Below is a small trained network, with its code and all its weights. Each question gives an input and a class and asks what happens when units are switched off, that is, made to give their printed mean instead of their output.

import numpy as np


def w(rows, s, z=0):
    codes = np.array(rows[::2]) - 128.0
    scale = np.full(codes.shape[1], s)
    scale[-1] = z or s
    return codes * scale


def f(y):
    return np.maximum(y, 0)


def log_softmax(a):
    a = a - a.max(-1, keepdims=True)
    return a - np.log(np.exp(a).sum(-1, keepdims=True))


def net(x, mask):
    res = np.array(x, float).reshape(1, 5) / 4 @ E
    y = f(res @ A[0][:, :-1].T + A[0][:, -1])
    res = res + np.where(mask, y, B[0][:, -1]) @ B[0][:, :-1]
    return log_softmax(res[-1] @ U[:, :-1].T + U[:, -1])


A, B = {}, {}
E = w([
[120,131,73,139,130,157,120,133,86,50],'x0',
[118,106,71,157,79,167,125,107,183,165],'x1',
[149,67,122,123,164,105,141,77,166,96],'x2',
[121,125,114,66,145,148,248,153,146,129],'x3',
[184,96,106,113,141,145,112,164,108,156],'x4',
],0.018)
A[0] = w([
[127,148,205,116,130,104,135,119,175,221,98],'N1',
[150,107,159,121,176,124,121,181,113,112,127],'N2',
[106,149,158,149,155,83,154,115,67,123,106],'N3',
[141,157,192,63,154,98,110,139,115,103,131],'N4',
[126,146,155,143,131,135,139,81,142,95,111],'N5',
[146,108,165,194,96,102,89,120,119,135,135],'N6',
[6,165,145,135,107,81,157,78,159,108,124],'N7',
[100,168,127,100,142,133,175,149,170,116,83],'N8',
[146,53,137,147,141,71,149,97,170,93,93],'N9',
[251,80,86,104,148,141,113,176,84,180,51],'N10',
[122,140,146,187,135,64,97,150,153,136,161],'N11',
[94,179,140,146,139,110,134,113,140,113,96],'N12',
[153,125,151,155,136,115,140,134,185,181,113],'N13',
[127,130,141,171,126,122,80,121,121,108,89],'N14',
[114,155,154,135,101,144,121,140,96,145,78],'N15',
[136,156,205,129,175,67,133,153,115,102,69],'N16',
[168,92,107,124,185,97,134,53,165,96,122],'N17',
[112,119,99,143,73,164,141,100,164,169,124],'N18',
[176,94,110,113,115,106,122,176,122,155,254],'N19',
[98,136,104,107,149,130,217,161,153,120,107],'N20',
[109,143,70,153,125,191,135,143,97,33,103],'N21',
[82,98,82,144,80,140,140,139,162,161,90],'N22',
[119,108,85,145,126,160,107,117,178,150,106],'N23',
[125,143,108,131,107,117,88,98,107,110,96],'N24',
[124,115,122,154,83,159,115,118,179,137,89],'N25',
[131,121,143,96,124,162,180,149,135,132,99],'N26',
[89,247,130,133,79,166,124,219,104,175,108],'N27',
],0.014,0.0097)
B[0] = w([
[57,140,149,117,227,246,90,221,170,38,224],'N1',
[137,145,61,173,138,68,160,123,147,121,184],'N2',
[132,133,80,166,122,88,160,132,106,115,193],'N3',
[137,143,40,174,152,72,152,149,87,80,216],'N4',
[196,161,133,119,121,132,154,98,145,110,172],'N5',
[89,64,116,54,144,108,103,80,128,176,218],'N6',
[199,194,157,212,113,216,169,20,202,142,236],'N7',
[111,63,155,121,152,109,69,75,114,172,190],'N8',
[158,113,160,69,43,93,156,181,141,115,213],'N9',
[210,178,156,186,122,204,156,45,195,168,209],'N10',
[79,107,126,89,170,129,103,86,124,183,205],'N11',
[178,178,139,187,100,137,159,84,153,138,168],'N12',
[80,103,155,164,152,143,117,152,146,62,185],'N13',
[103,75,130,91,180,126,91,75,61,215,196],'N14',
[141,143,138,96,76,90,141,166,135,159,161],'N15',
[139,105,71,181,160,57,141,150,126,131,213],'N16',
[119,146,186,50,2,78,84,213,170,101,232],'N17',
[120,144,34,182,152,66,146,151,56,100,208],'N18',
[98,209,119,126,109,183,176,50,140,117,213],'N19',
[105,41,155,95,157,102,99,62,63,175,230],'N20',
[73,108,176,126,224,220,113,198,159,43,250],'N21',
[160,113,77,173,121,66,127,145,77,102,194],'N22',
[128,122,92,185,120,109,160,150,77,129,195],'N23',
[128,83,137,86,148,179,108,124,120,151,182],'N24',
[141,120,104,181,147,66,150,140,85,135,186],'N25',
[82,81,138,73,148,105,94,69,57,207,187],'N26',
[170,134,187,82,11,72,94,182,159,116,252],'N27',
],0.0086,0.017)
U = w([
[94,71,149,70,153,112,82,72,81,187,100],'0',
[142,128,26,184,129,66,143,168,95,87,106],'1',
[151,132,186,72,2,92,102,201,154,104,118],'2',
[77,119,160,128,202,203,99,204,159,48,110],'3',
[192,174,143,168,104,175,140,42,176,133,129],'4',
[61,168,104,95,107,142,123,101,134,94,250],'5',
],0.013,0.018)

Each question gives the input, the list of numbers given to net, and the class t.
The units are the neurons (one row each of A and B). Each row of codes is followed by its name. A weight is (code - 128) times the scale printed after its matrix; where a second scale follows, it is the last column's (A, B and U).
mask holds one flag per neuron, in row order. A switched-off neuron (its flag False) gives its mean, the last column of its row in B, instead of its output. The means were averaged over made-up inputs and are rounded, as every weight is.
A unit's drop is (log p(t) with every unit on - log p(t) with that unit switched off) / (log p(t) with every unit on - log p(t) with every unit switched off).
The circuit of an input: a set's keep is (log p(t) with only the set's units on - log p(t) with every unit switched off) / (log p(t) with every unit on - log p(t) with every unit switched off). Starting from the 12 units with the biggest drops (on a tie, the unit counted first), units are removed one at a time, each time the one whose removal leaves the highest keep (on an exact tie, the one counted first), for as long as the keep stays at least 0.8.
units of the circuit, in order: the units of the circuit, biggest drop first
most important unit: the unit with the biggest drop
k most important neurons: the k neurons with the biggest drops, biggest first
drop of u: that unit's drop, to one decimal
input [7,5,-7,-1,-8], class 4: units of the circuit, in order -> N7
input [4,1,8,-4,-8], class 2: 2 most important neurons -> N17, N9
input [2,-6,3,-1,-6], class 1: 3 most important neurons -> N16, N4, N10
input [-7,3,0,2,-7], class 3: 4 most important neurons -> N1, N13, N10, N19
input [1,-7,6,3,-6], class 1: 3 most important neurons -> N4, N16, N27
input [7,-2,7,7,-7], class 0: 4 most important neurons -> N20, N27, N8, N1
input [7,-6,-7,6,0], class 2: 2 most important neurons -> N27, N1
input [0,8,-6,-7,1], class 1: 3 most important neurons -> N18, N22, N25
input [-1,-7,-8,0,-7], class 2: 3 most important neurons -> N27, N18, N15
input [-7,7,3,-6,-6], class 1: 4 most important neurons -> N18, N21, N25, N22
input [8,-2,-1,-7,-3], class 3: 3 most important neurons -> N21, N20, N26
input [5,-4,-2,5,4], class 0: 3 most important neurons -> N1, N20, N26
input [-4,7,-2,-7,-5], class 0: 2 most important neurons -> N6, N11
input [3,6,-1,5,-3], class 1: 3 most important neurons -> N18, N22, N6
input [5,2,-2,-3,3], class 3: most important unit -> N21
input [-1,-4,6,0,3], class 2: drop of N17 -> 0.6
input [-1,-4,2,6,-4], class 0: drop of N20 -> 0.3
input [5,-4,-7,5,5], class 2: drop of N27 -> 3.5
